Each row has a name. Each question is about the rows just above it. Places in a row count from 0.

[108  97 136 135] : mepon
[101 102 201 176] : soz
[101 102 127 125] : Nol
[117 150 139  86] : nomev
tags:
[101] -> Z85
[117] -> Z779
[102] -> Z268
[116] -> Z41
The tag of soz, keyed by place 0: => Z85
Whose row is [117 150 139  86]? => nomev
Whose row is [101 102 127 125]? => Nol

[134 162 164 130 115 110 165 128 126 130 154 142 140 124 139 143 123 130
 122 153 115 107 124 139 131 152  90 108 112 104 117 129 101 152 113 161
 132 131 120 112 113 129 120 127 158 136 128 132 126 133 150 105 128 101
 121 124  82 122 100 152 152 123 153 110] = Sefot
[130 139 106 138 136 138 116 144 158 135 150 148 147 125 115 173 156 149
 148 134 120 151 134  82 141 155 114 150 115  95 126 100 106 119 133 138
 148 115 110 123 130  81 158 121 105 128 132 135 158 125 128 102 124 125
 124  91  99 127 137 122 142 101 125 120] = zoros
[135 159 114 137  96 168 128 100 125 100 133 159 130 186  95 107  99 142
 107 138 134 118 145 115 145 101  99 124 156 139 121  94 110 134 137 113
 102 122  89 148 140 120 152 126 166  74 148 150  99 126 106 108 160 176
 117 131 124 110 150 153 128 131 136 118] = Rurak
[140  94 135 100 123 122 116 124 145 119 133 119 120 128 150  99  85 111
 127 120 129 127 123 102 120 126 134 121 107 110 123 137 116 116 153 143
 129 106 124 126 141 122 103 121 146 144 131 113 104 108 115 122 112 154
  94 140 122 135 143  87 154  93 133 128] = sisa
[140  94 135 100 123 122 116 124 145 119 133 119 120 128 150  99  85 111
 127 120 129 127 123 102 120 126 134 121 107 110 123 137 116 116 153 143
 129 106 124 126 141 122 103 121 146 144 131 113 104 108 115 122 112 154
  94 140 122 135 143  87 154 133 132 143] = Nit
[115 113  89 137 130 150 148 151 121 128 134 104  82 127 117 149 165 114
 137  99 134 133 143 151 137 126 101 139 139 125 124 126 136 129 124 156
 107 136 106 121 100 134 157  97 101 138 153 108 139 155 113 125 158 120
 169 154 108 144 102 152 123 166 136 152] = lar
[146 135 125 133 140 110 110 121 149 135 151 119 102 102 105 176 114 115
 154 108 148 124  85 100 129 165 130 114 145 153 128 149 121 121 125 110
 169 133 114 120 125  85 110 103 141 150 165 123 118 128 143 127 133 136
 116 116 103 121 134 154 113 141 108 122] = saka
[161 146 166 101 122 127 143 123 148 110 125 132 121 131 131 126 133 142
 129 152 119 114 133 121 181 103 144 128 135 137 128 132 116 137 145 106
 137 127 172 102 124 114 145 138 116 162 139 110 128 128 132 123 128 158
 113 159 134 127 169 158 177 152 131 130] = zabu
[153 129 136 110 131 117 140 137 112 142 157 150 114 121 110 155 119 130
 144 125 121 134 152 128 118 131 106 114 145 118 128 141 125 146 124 138
 134  89 148 123 103 135 118 108 137 123 106 113 124 116 119  99 130 114
 106 116 120 119 118 108 139 109 123 151] = pafi
[128 137 138 122 136 164 129 136 124  96 132 107 129 161 146 160  87 157
 168 125 139 105 136 146 119 120 163 128 135 165 132 121 107 146 153 112
 146 138 146 140 123 127 148 103 112 114 133 130 142 120 154 125 133  86
 130 122 132 131 109 102 106 113 124 114] = Furuz
[147 141 134 125 125  91 111 112 133 129 140 127 114 147 139  95 131 128
 120 144 139 163 127 123 106 153 117  91 130 102 125 144 121 108  90 114
 129 124  99 126 139 132 150 131 141 111 108 139 151 131 121 111  95 146
 171  96 141 148 167 125 131 122 124 111] = fupi
[137 129 123 120 118 134 113 140 142 140 142 133 101 127 114 129 115 150
 126 152 113 145 112  95 111 130 147 128 118 126 131 144 158 146 135 156
 136 163 125 123  82 146 109 158 105 132 140 108 123 140 128 141 149 130
 123 102 116 130  97 107 138 132 123 145] = lefeb
Table of tags by key:
[97] -> Z294
[139] -> Z855
[133] -> Z166
[96] -> Z48
[110] -> Z150
[140] -> Z65
The tag of saka, keyed by place 4: => Z65
Which row holds [153 129 136 110 131 117 140 137 112 142 157 150 114 121 110 155 119 130
 144 125 121 134 152 128 118 131 106 114 145 118 128 141 125 146 124 138
 134  89 148 123 103 135 118 108 137 123 106 113 124 116 119  99 130 114
 106 116 120 119 118 108 139 109 123 151]? => pafi

[145 125  96 122  72 113 150  98 134 158 150 111  94] : terud
[103 118 121  90 173  86 144 171  92  97 146 122 147] : rebu
[186 124 150  70 137 117 123 122 172 107 185 134 117] : limiv
[ 92 123 164 148 152 104  69 127 168 133 108 131 171] : Vune
[145 125  96 122  72 113 150  98 134 158 150 111 166] : nimi
[ 88 130  96  86  74 134 161 145 132 173 173 164 116] : Legiv
[ 88 130  96  86  74 134 161 145 132 173 173 169 152] : fekor
[ 92 123 164 148 152 104  69 127 168 133 110 143 138] : Tof
[158 130 157 175  92 108 156 119  94 106  93 157 137] : Vumem
Table of tags by key:
[185] -> Z252
[104] -> Z283
[110] -> Z234
[109] -> Z885
[173] -> Z828
[174] -> Z341
Look up the entry of Tof at place 10 in the table: => Z234
Whose row is [158 130 157 175  92 108 156 119  94 106  93 157 137]? => Vumem
Whose row is [145 125  96 122  72 113 150  98 134 158 150 111 166]? => nimi
Which row holds [ 92 123 164 148 152 104  69 127 168 133 110 143 138]? => Tof
Whose row is [ 88 130  96  86  74 134 161 145 132 173 173 164 116]? => Legiv

